Small tables with named rows and columns. After each table, cells are looked up by row and column.

Table fipu
         lolonid  ninipa  dofi  ret  solu  kosop  tidi
tinef        125     138   108  105   126    111   168
bukadez      152     166   177  129    80    173   160
fek           63      72    34  134   177    104   152
tize          73     134    35  169   156    125   108
vugapof      132     101   153  107   109     89    42
bof          119     131   140  116   123    110   136
pegazil      129      82   174  141   133    126    46
vipazo       127     144   216  118   111    178   161
legir        124     100    76  112   155    109   169

ninipa of bukadez: 166
solu of tize: 156
ret of pegazil: 141
ret of legir: 112
kosop of vugapof: 89
lolonid of vipazo: 127
tidi of vipazo: 161
ret of tinef: 105
ninipa of pegazil: 82
tidi of tize: 108
solu of fek: 177
solu of legir: 155
Row with the largest ninipa: bukadez

Table mer
        fatu  los  rulele  dipup
fum      138   94     103     47
misagu   104   76      98     10
fiv       55  149      68    250
zon      101  103      75     66

What is the fatu of fiv in mer? 55
What is the fatu of zon in mer? 101
What is the dipup of fum in mer? 47
What is the fatu of fum in mer? 138
What is the rulele of zon in mer? 75
What is the dipup of zon in mer? 66
What is the los of misagu in mer? 76
What is the los of fum in mer? 94
What is the rulele of fiv in mer? 68
What is the dipup of fiv in mer? 250
What is the rulele of fum in mer? 103
What is the fatu of misagu in mer? 104
What is the rulele of misagu in mer? 98
What is the dipup of misagu in mer? 10
What is the los of fiv in mer? 149
What is the los of zon in mer? 103

mir =
|  | sukoz | maka | vufif |
|---|---|---|---|
| ziz | 47 | 228 | 192 |
| loguvir | 170 | 169 | 136 |
| duz | 246 | 173 | 152 |
| nisidul | 87 | 202 | 117 |
| kad | 124 | 168 | 31 |
| das | 128 | 188 | 182 |

kad, vufif -> 31
das, sukoz -> 128
loguvir, vufif -> 136
duz, vufif -> 152
nisidul, maka -> 202
duz, maka -> 173
ziz, maka -> 228
kad, maka -> 168
das, maka -> 188
loguvir, sukoz -> 170
das, vufif -> 182
loguvir, maka -> 169
duz, sukoz -> 246
nisidul, sukoz -> 87
kad, sukoz -> 124
nisidul, vufif -> 117
ziz, vufif -> 192
ziz, sukoz -> 47

zela =
        bek  pubo  veka  kav  mesuve  zum
defof   163   164   155  156     156  146
vus      59    96   230  103      45  199
fule    162   176   118  156     160  148
bipuge  177   157   142  141     147  180
maked   206   167   153  175     194  162
mupil   155   157   164  152     152  162
sel     158   157   158  156     156  162
luvu    162   157   155  156     169  156

What is the pubo of maked in zela?
167
What is the veka of bipuge in zela?
142
What is the kav of maked in zela?
175
What is the zum of mupil in zela?
162
What is the bek of bipuge in zela?
177
What is the zum of fule in zela?
148
What is the bek of luvu in zela?
162
What is the bek of fule in zela?
162
What is the mesuve of sel in zela?
156
What is the kav of vus in zela?
103
What is the mesuve of mupil in zela?
152
What is the bek of mupil in zela?
155
What is the kav of mupil in zela?
152
What is the veka of maked in zela?
153
What is the mesuve of luvu in zela?
169
What is the mesuve of bipuge in zela?
147
Which row has the largest pubo? fule

rakebuk:
         pezofo  guladug  gez  mozadez  mikotaf  namuva  kof
vomemug       7       39   -4      -77      -14     -60   58
pasaf        18      -36  -60       25      -48      39   20
dar         -50      -30   19      -62      -49     -27  -22
dogevil       0      -15  -57      -49      -77     -66  -82
zop           5       35  -11      -60      -13     -54   48
loz         -75      -64   50      -57      -37      14  -24
kefa        -47      -35   15      -41      -36     -14  -24
berat         2      -18  -56      -69      -87     -70  -96
balevum     -64      -58   36      -27      -26      13  -23

dogevil, guladug => -15
balevum, namuva => 13
berat, namuva => -70
pasaf, namuva => 39
kefa, kof => -24
vomemug, pezofo => 7
dar, mikotaf => -49

toluv:
,baza,vid,razimu,ziz,simo
zinuze,58,86,73,123,62
tododaf,145,94,230,66,185
pefid,90,139,146,147,198
rosu,198,149,180,152,84

zinuze, razimu => 73
rosu, baza => 198
rosu, razimu => 180
tododaf, ziz => 66
zinuze, simo => 62
pefid, baza => 90
tododaf, vid => 94
tododaf, razimu => 230
zinuze, ziz => 123
pefid, ziz => 147
rosu, ziz => 152
zinuze, baza => 58
pefid, simo => 198
rosu, simo => 84
tododaf, baza => 145
rosu, vid => 149
pefid, razimu => 146
tododaf, simo => 185
pefid, vid => 139

nebiv.tsv
	lusener	pazutez	fuma	gipif	suz	luk	valonin
puli	-5.5	29.7	-38.8	-3.0	-31.1	-33.7	19.8
naze	4.9	-37.2	76.0	-28.0	68.6	55.5	-52.5
zov	-16.0	28.8	-69.8	18.9	-63.1	-48.7	36.0
padozos	42.7	18.6	-20.2	-27.0	5.2	-36.7	-33.5
zisagik	-6.7	-5.4	3.1	-0.3	-1.8	3.9	6.0
gega	-0.9	-9.3	5.2	-2.2	5.4	4.7	-12.7
vipobiz	25.3	-27.2	4.4	12.5	10.0	15.8	-26.3
nev	-17.5	-16.5	-11.3	-8.8	-18.0	-13.5	0.0

lusener of zov is -16.0
fuma of padozos is -20.2
pazutez of puli is 29.7
gipif of nev is -8.8
valonin of gega is -12.7
valonin of padozos is -33.5
fuma of zisagik is 3.1

biret:
columns: pizegab, lirevud, tor, romigu, zolek, tikit
vuguzo: [115, 99, 139, 136, 114, 77]
napefus: [80, 101, 62, 92, 80, 210]
gupu: [90, 99, 17, 100, 113, 129]
muz: [94, 87, 87, 75, 77, 155]
zolabom: [59, 66, 41, 92, 112, 92]
sova: [112, 147, 101, 27, 107, 132]
tus: [128, 89, 143, 143, 108, 70]
rikezuv: [47, 54, 50, 87, 111, 82]
kone: [103, 155, 159, 17, 96, 134]
zemitun: [159, 63, 146, 163, 96, 55]
kov: [69, 142, 126, 100, 138, 113]
ros: [79, 104, 56, 89, 80, 214]
pirop: [72, 124, 82, 58, 113, 86]

What is the romigu of gupu in biret? 100
What is the tikit of zemitun in biret? 55
What is the zolek of ros in biret? 80
What is the tikit of sova in biret? 132
What is the tikit of rikezuv in biret? 82
What is the tikit of tus in biret? 70
What is the zolek of zolabom in biret? 112
What is the pizegab of napefus in biret? 80
What is the zolek of kone in biret? 96
What is the lirevud of pirop in biret? 124
What is the tor of zemitun in biret? 146
What is the zolek of sova in biret? 107
What is the tor of vuguzo in biret? 139
Row with the largest tor: kone

disomu:
fields: zura, leb, kupeb, zirazo, fab, kena, nup, dob
betibo: [36451, 42382, 38905, 41756, 41347, 42693, 36794, 42610]
galivo: [36523, 43659, 31969, 46826, 44327, 51617, 43585, 42174]
lefiz: [46581, 46466, 30162, 43358, 40275, 45595, 37353, 38162]
gen: [31822, 44548, 38428, 39235, 40628, 46181, 42564, 39199]
lat: [34058, 48844, 39917, 32306, 35263, 39330, 40269, 33514]
pup: [37214, 41175, 38319, 46922, 44062, 44998, 36775, 47138]
tevubi: [76425, 53018, 24349, 46310, 33227, 30119, 20025, 41454]
tevu: [28591, 39059, 41325, 40667, 43123, 45774, 42376, 42393]

lefiz, nup -> 37353
tevu, fab -> 43123
lefiz, fab -> 40275
galivo, zirazo -> 46826
betibo, kupeb -> 38905
lefiz, zirazo -> 43358
betibo, fab -> 41347
tevu, zura -> 28591
lefiz, kena -> 45595
pup, fab -> 44062
gen, kupeb -> 38428
lat, kena -> 39330
tevubi, dob -> 41454
gen, zirazo -> 39235
Row with the largest fab: galivo

Table banum
fields: pozepur, tibopu
talol: [-3056, -5375]
ladafi: [-62, -362]
pizaza: [-2359, 4433]
sakob: [-2747, -2843]
resa: [606, 5946]
gesili: [-1385, -2860]
naz: [3396, 5430]
duda: [1689, -6255]
sor: [744, 3006]
bel: [1224, -3080]

pozepur of naz is 3396
pozepur of bel is 1224
tibopu of gesili is -2860
tibopu of pizaza is 4433
pozepur of ladafi is -62
tibopu of talol is -5375
pozepur of resa is 606
pozepur of duda is 1689
tibopu of naz is 5430
tibopu of duda is -6255
tibopu of sakob is -2843
pozepur of talol is -3056
tibopu of bel is -3080
Which row has the largest pozepur? naz

dalum
columns: reselap, fisad, tutofus, bag, litefol
vosuk: [112, 145, 59, 52, 80]
bazibal: [94, 97, 92, 87, 124]
tiguvo: [95, 61, 200, 202, 118]
miti: [104, 60, 206, 209, 114]
pel: [102, 60, 210, 208, 113]
nid: [73, 91, 11, 84, 167]

What is the litefol of bazibal in dalum?
124
What is the reselap of vosuk in dalum?
112
What is the tutofus of miti in dalum?
206
What is the bag of miti in dalum?
209
What is the bag of pel in dalum?
208
What is the bag of vosuk in dalum?
52
What is the litefol of miti in dalum?
114
What is the fisad of vosuk in dalum?
145
What is the litefol of pel in dalum?
113
What is the fisad of bazibal in dalum?
97
What is the fisad of nid in dalum?
91
What is the reselap of bazibal in dalum?
94
What is the bag of bazibal in dalum?
87
What is the fisad of pel in dalum?
60
What is the bag of nid in dalum?
84
Which row has the largest bag? miti

